Each row has a name. After each piece below comes the name of the row it's from, unless a question asks for something else. Each question is about the rows just above it.

[185  87 144 106] = Bage
[135 128  85 165] = zadiz
[147 185  87 142] = Kuf
[ 94 146 106 144] = degif
Which row holds [142  87 185] read backwards? : Kuf
[144 106] is in which row? : Bage
[128 135] is which row, read backwards? : zadiz

[ 95  75  96  78 118 125  85 102  99  97 104] = gusok
[ 63 140 177 144 100 147 120 122 129 140 145] = tizok
[ 95  75  96  78 118 128  96  89 128 140 145] = Pibus
[ 95  75  96  78 118 128  96  89 128 126 117] = Bogut
Which row holds this, read backwards? [144 177 140  63] : tizok
The rest of the row after [ 85 102  99  97]: : [104]
find: [ 63 140 177 144 100 147 120 122 129 140] : tizok
Which row holds [144 177] read backwards? : tizok

[133 136 144 178 109 146] = vasi
[133 136 144 129 109  80] = nek
[174 150 144 149 145 133] = vabaf
[133 136 144 177 109 146] = lodez
find: [144 129 109] : nek
After [136 144 177 109], its row goes on with : [146]
Which row holds [146 109 177 144 136] read backwards? : lodez

[157 155 141 136  70  73 125 144 133 127] : gik
[135 152 122 128 117 113 111 128 137 132] : Nazo
[115 111 125 138 146 137 111 128 136 133] : sapo
[156 115 141 128  91  99 129 137 128 145] : tuder
[135 152 128  91 141 113 111 128 136 132] : nugi
find: [137 111 128 136] : sapo
Which row holds [ 91 128 141] read backwards? : tuder
After [141 136  70], its row goes on with : [ 73 125 144 133 127]
[125  73  70 136 141] is which row, read backwards? : gik
The row with [122 128 117 113 111] is : Nazo
After [ 70  73 125 144], its row goes on with : [133 127]

[152 115 171 114  91 145 101 155 120] = Zuzav
[101 155 121 108 159 128 158 128 100] = nati
[152 147 147  87  82 132 106 155 120] = Pofop
[133 178 104  75 130 132 140 163 169] = Gurig
[105 148 147  87  82 133 106 185 158] = vit
The rest of the row after [148 147  87]: : [ 82 133 106 185 158]
Go on from [171 114] to the end of its row. : [ 91 145 101 155 120]
[100 128 158 128 159] is which row, read backwards? : nati
Go on from [ 87  82 133 106] to the end of its row. : [185 158]
Which row holds [120 155 101] read backwards? : Zuzav
The row with [114  91 145 101 155] is : Zuzav

[120 119 128 131]  Kodu
[ 96 157 113 166]  vur
[128  92 116 120]  dor
[120 119 129 131]  reru
After [120 119 128], its row goes on with : [131]
[120 119 129 131] is in which row? : reru
Where do [128 131] appear? : Kodu
Which row holds [129 119] read backwards? : reru
The rest of the row after [119 128]: : [131]

[147 124 138 118 137 130 130 130 187 180 128 188  94 134 120 123 132 137
  89 130 133 129 122 159 166 111 160 139 115 122  57] : Goto
[138 135 138 106 126 125 131 132 160 186 147 205  90 133 115 152 122 135
  53 137 134 120  62 160 157 117 148 142 106 108  92] : baz
[170 121 137 114 135 126 133 134 159 192 161 194  85 126 123 149 127 133
  69 136 133 123  81 158 155 120 151 127 117 146  87] : nuf
[133 126 137 108 121 127 130 132 161 186 140 180  81 135 117 161 135 135
  54 137 129 124  94 161 167 106 158 141 106 102  90] : leb
find: [133 123] : nuf
After [135  54 137], its row goes on with : [129 124  94 161 167 106 158 141 106 102  90]
Which row holds [ 87 146 117 127 151] read backwards? : nuf
find: [135 135] : leb
After [132 161 186], its row goes on with : [140 180  81 135 117 161 135 135  54 137 129 124  94 161 167 106 158 141
 106 102  90]

[130 155 113 117 144 136 164 147  99  82  98 113  95 156 143 146  88 103
 113 120 148 115 134 125 117 140 131 146 130 130 145 122] : Gur
[153 139 110 126 154 105  93 157 173 183 170 131 173 144 142  92 159 151
 177 139  93 160 138 119 163 119 135 153 174 131 103 156] : bekad
[127 160 105 131 155 137 140 165 123 135 135  99 126 160 173 112 119 109
 140 146 129 120 121  98 120 156 121 165 161 109 128 121] : musa
[137 124 144 117 127 110 119 122 130 107 112 175 122 125 107 145 122 156
 123 125 119 139 139 177 146 107 137 122  88 101 127 143] : Sop
[122 111 103 126 108 128 131 111 125 126 128 102 127 112 120 120 117 110
 125 118 129 123 121 105 122 126 121 109 117 114 129 122] : gibim
[131  92 117 126 100 113 101  96 149 150 143 125 149  93  94 113 141 132
 137 116 111 141 128 122 142 104 126  94 113 127 116 138] : Rupo
[139 139 177 146 107 137 122 116  88 118 117 128 102 105 146 161 140 120
  77 145 172  81  92 124  65 167 107 113  88 100 152  72] : Fizek
[127 165 111 122 155 133 154 163 105  98 110 121 103 165 168 134  97 114
 123 141 137 115 127 127 119 151 127 165 149 128 136 121] : Zepo
[146 132 130 113 135 109 123 131 131 104 110 162 120 134 112 141 114 148
 130 118 119 143 147 167 151 108 144 129 128 161 127 149] : nuvur
[165 143  78 103 149  99 127 147 141 110 120 111 129 151 118 112  97 113
 153 113 119 144 153 122 165 107 140 139 149 144 121 162] : bipe
[149 127] is which row, read backwards? : nuvur
The row with [139 139 177 146 107 137 122  88] is : Sop
find: [110 121 103 165 168 134  97] : Zepo
Go on from [ 88 100] to the end of its row. : [152  72]
Go on from [119 143] to the end of its row. : [147 167 151 108 144 129 128 161 127 149]

[158 184 156 127 148 157 154  82 156 105 157 158 131 125 157 160] : selez
[150 181 158 126 144 150 149  85 157  93 151 151 152 117 159 170] : Pufe
[152 174 150 136 134 156 159  87 151 111 161 157 150 121 154 157] : duka
[153 171 155 128 137 148 149  80 158 114 153 153 147 115 160 156] : Zemib
[176 186 150 124 134 159 149  97 149 108 161 152 140 123 160 159] : kize
[150 171 164 128 141 148 157  96 151 116 151 172 134 113 151 172] : guvo
[126 144 153 149  85 157  93 151 151 152 156 163 131 107 151 163] : regap
[174 174 160 129 137 148 149  81 158 105 156 151 141 112 160 164] : Gonaz
[153 178 159 124 140 159 156  84 160  93 154 156 154 107 160 156] : liri
Go on from [137 148 149  81 158] to the end of its row. : [105 156 151 141 112 160 164]
The row with [126 144 150 149  85 157  93 151 151 152] is : Pufe
After [134 159], its row goes on with : [149  97 149 108 161 152 140 123 160 159]

[128 131 126 183  90 157  61  61 105 153 161 203  98  58 141 109 166 119
 138 136  73 160  94  59] -> tukip
[121 124 120 136 126 129 122 121 127 128 130 136 123 121 127 128 135 129
 131 131 124 129 123 121] -> nevan
[126 126 129 131 129 128 129 127 126 128 128 130 127 129 127 131 130 112
 104 120 128 128 128 126] -> zit
[131 141  75 148 110 140  85 125 148 153 175 155 150  77 159 106 152 112
 104 121  96 158  84 125] -> vusap
[ 75  88  74 176  93 158  77  66 104 150 154 195 101  80 141 115 157 127
 150 137  84 156 118  65] -> Dozu
[153 149  70 111  91 146  74 135 150 169 186 130 177  68 179  76 117  82
  72  85  81 172  88 140] -> babip
After [112 104 121], its row goes on with : [ 96 158  84 125]
Which row holds [104 120 128]? : zit

[163 123  73  72 104 155 101  68  89 186 163 120  67 172 111 104 167  92
 165 127 146 116 177 111 145  99  79 182 171] : febit
[163 123  73  72 104 155 101  68  89 186 163 121  67 172 111 104 167  92
 165 127 146 116 177 111 151  99  79 182 171] : pobom
[113 160 140  73 159 121 190 178  88 185 163 120  67 166  86 146 133 179
  80 133 129 157 178 111 133 181 165 103 128] : Pil
[177 187 110 172 147 180 189  95  76 128 102 113 158 124 168 126 104 111
  86 100  76 126 174 123  71 177 119 132  68] : fusa
The rest of the row after [ 73 159 121]: : [190 178  88 185 163 120  67 166  86 146 133 179  80 133 129 157 178 111
 133 181 165 103 128]
After [186 163 120  67], its row goes on with : [172 111 104 167  92 165 127 146 116 177 111 145  99  79 182 171]
Which row holds this, read backwards? [159  73] : Pil
Go on from [189  95] to the end of its row. : [ 76 128 102 113 158 124 168 126 104 111  86 100  76 126 174 123  71 177
 119 132  68]
find: [113 158] : fusa
[180 147] is which row, read backwards? : fusa

[ 74 139 121 113 133]  Veke
[131 109 130 155 120]  Deka
[120 133 128 114 158]  nov
[114 135 127 158 114]  boliz
[133 128 161 126 127]  rifud
[120 133 128 160 114]  feva
[ 79 134 127 156 112]  Bire
[ 74 157 118 108 128]  Pesu
[157 105 122  94 132]  Suk
[146 124 128  94 131]  Dud
find: [114 135 127 158 114] : boliz
[160 128 133] is which row, read backwards? : feva
Which row holds [ 79 134 127 156]? : Bire
Go on from [124 128  94] to the end of its row. : [131]
The rest of the row after [128 160]: : [114]
[128 160 114] is in which row? : feva

[102 180 124 139 138 115  98 125 137] -> zamig
[102 180 124 139 137 115  98 125 137] -> tira
[102 154 124 139 137 115  98 116 137] -> fitet
find: [102 154 124 139 137] : fitet
The rest of the row after [102 180 124 139 137]: : [115  98 125 137]

[141 119 142 107 111 200 117] : goda
[141 119 142 130  92 165 126] : minog
[141 118 142 107 111 117 200] : gir
find: [107 111 200 117] : goda
The rest of the row after [141 119 142 107]: : [111 200 117]

[123 161  85 105 135 127 180 143] -> gigu
[112 103  60 131 148 147 184 144] -> vumif
[175 149 119 186 146 131 146  92] -> tuto
[152 155  55 164 114 165  86 101] -> rig
[148 140 123  53 102 171 145  74] -> mirug
[150 144 160 177 179 131 131  61] -> Rab
[135 134 122 151 157 114 129  86] -> niz
[164 114 110 135 101 181 156 164] -> lag
find: [186 146 131 146] : tuto
Which row holds [175 149 119 186 146 131]? : tuto
Which row holds [ 74 145 171 102] read backwards? : mirug
After [146 131], its row goes on with : [146  92]

[170  83 161 152 118 108]  pila
[170  83 160 157 123 125]  Sogu
[149  91 101 157 133 115]  Lebir
[161  68 143 155 111  81]  Doki
[145  75 117 203 160  99]  ver
[181 110 129 151 141  88]  fopes
[156 131 114 191 141 101]  nak
[175  56 125 171 112 130]  deve
[156 131 114 190 110 123]  bivu
[154  93 130 154 142 101]  Gez
find: [ 56 125 171 112 130] : deve
After [170  83 160], its row goes on with : [157 123 125]
find: [170  83 161 152 118 108] : pila
After [156 131 114 191], its row goes on with : [141 101]

[150 131 147 122 143 157 163 177  91 147 127 133 123 100 101 144 111 136
 100 136 116 119 108]  nibik
[146 136 129 122 143 157 163 177  91 147 127 107 146 131 101 123 158 150
 130 147 183 124 119]  rufot
[154 145 125 130 105  99 104  78 132 101 128 110 120 144 140  93 136 135
 159  98 131 135 147]  vegu
[127 111 137 101 138 141 143 157 102 105 123 111 149 135 104 127 166 147
 134 150 184 128 120]  ter
find: [150 130 147] : rufot
find: [150 131 147 122 143 157 163 177  91 147 127 133 123 100 101 144 111 136
 100 136 116 119 108] : nibik
The rest of the row after [111 136]: : [100 136 116 119 108]

[199 106 119 125 126]  rofi
[199 107 123 123 128]  Kene
[123 123 121 125 126]  lazi
[199 106 126 130 129]  keneb
Go on from [199 107] to the end of its row. : [123 123 128]
find: [199 107 123 123 128] : Kene
Which row holds this, read backwards? [125 119 106 199] : rofi
find: [107 123 123] : Kene

[120 119  73 139 148 179] -> Rakar
[121 138  65 115 162 163] -> meba
[125 127 151 114 111 106] -> filus
[ 89 100 194 113 135  67] -> vufet
[129 179 121 143 114 137] -> sadib
[111 121 183 111 112  84] -> dugo
[ 89  99 197 111 131  63] -> Rafan
[129 179  95  87 122 146] -> Buvut
[151 127 125 159  98  95] -> fezez
The row with [125 127 151] is : filus
Where do [129 179  95  87 122 146] appear? : Buvut
The row with [111 131  63] is : Rafan
Which row holds [127 125 159  98]? : fezez
The rest of the row after [159  98]: : [95]

[131 129 124 123 136 124 132 121 138 126 136 137 140 120 115 128 127 156
 128 130 145 188 139 133 134 133] = pesun
[122 123 151 126 164 132 148  79 119 142 125 124 140 127 120 130 115 188
 145 156 128 128  88 156 107 114] = bebuf
[165 133 121 133 156 144 150  92 134 140 143 152 131 132 124 131 117 201
 123 139 104 133  94 155 121 131] = por
find: [140 127 120 130 115 188 145 156 128 128] : bebuf
After [151 126 164 132], its row goes on with : [148  79 119 142 125 124 140 127 120 130 115 188 145 156 128 128  88 156
 107 114]

[132 148 103 126 158 118 134 130  73 134 118 153  63 118 133 133 140 137]  dafu
[142 122 130 109 144 116 131 148 135 136 150 114 167 125 103 143 127 133]  tera
[147 111 132 136 115 165 133 130 144 130 136 154 123 143 124 140 136 121]  Nituz
[124 134 128 139 101 137 129 118 124 123 138 142  99 138 148 149 140 129]  rubal
[120 126 153 125  97  96 120 143  95 132 149  96 125 132  94 119 111 134]  foto
[116 139 126 137 107 147 121 146 124 130 137 147 114 133 183 139 100 124]  pogov
[131 148 118 136 134 155 116 125 168 129 108 135  96 131  94 119 134 126]  bopo
[124 124 137  97 171  56 122 114 132 120 117 115 116 125 143 133 152 122]  riraz
[105 133 118 117 118 111 102 153 128 128 123 152 141 129 135 101 130 127]  dapup
[111 124 130 131 134 116 135 133 161 128 113 137 114 152 123 119 128 125]  zatuk
[147 111 132 136 115 165 133 130 144 130 136 149  86 129 130 127 137 123]  pupe
[120 128 135 156 112 161 109 109 151 134 123 126 112 127 141 108 117 130]  sodup
Go on from [129 130 127 137] to the end of its row. : [123]
The rest of the row after [131  94 119]: : [134 126]
find: [147 111 132 136 115 165 133 130 144 130 136 154 123 143 124 140 136 121] : Nituz

[ 99 156 127  61  93 166 109 121 130 132  96  83] = futog
[120  94 109 142 153  82 152 114 109 106 187 149] = pib
[ 99 156 127  86  93 166 109 121 130 132  96  83] = zas
[ 99 156 127  86  93 166 109 130 121 112 117 144] = Dotot
Go on from [152 114 109 106 187] to the end of its row. : [149]
find: [ 99 156 127  61  93 166 109 121 130 132  96  83] : futog

[117 133 102 124 132]  fabi
[119 123 137 117 131]  nul
[119 137 131 117 123]  fuva
The row with [123 137 117 131] is : nul
Where do [119 123] appear? : nul
The row with [117 131] is : nul
After [123 137], its row goes on with : [117 131]
find: [131 117] : fuva
Which row holds [117 123]? : fuva

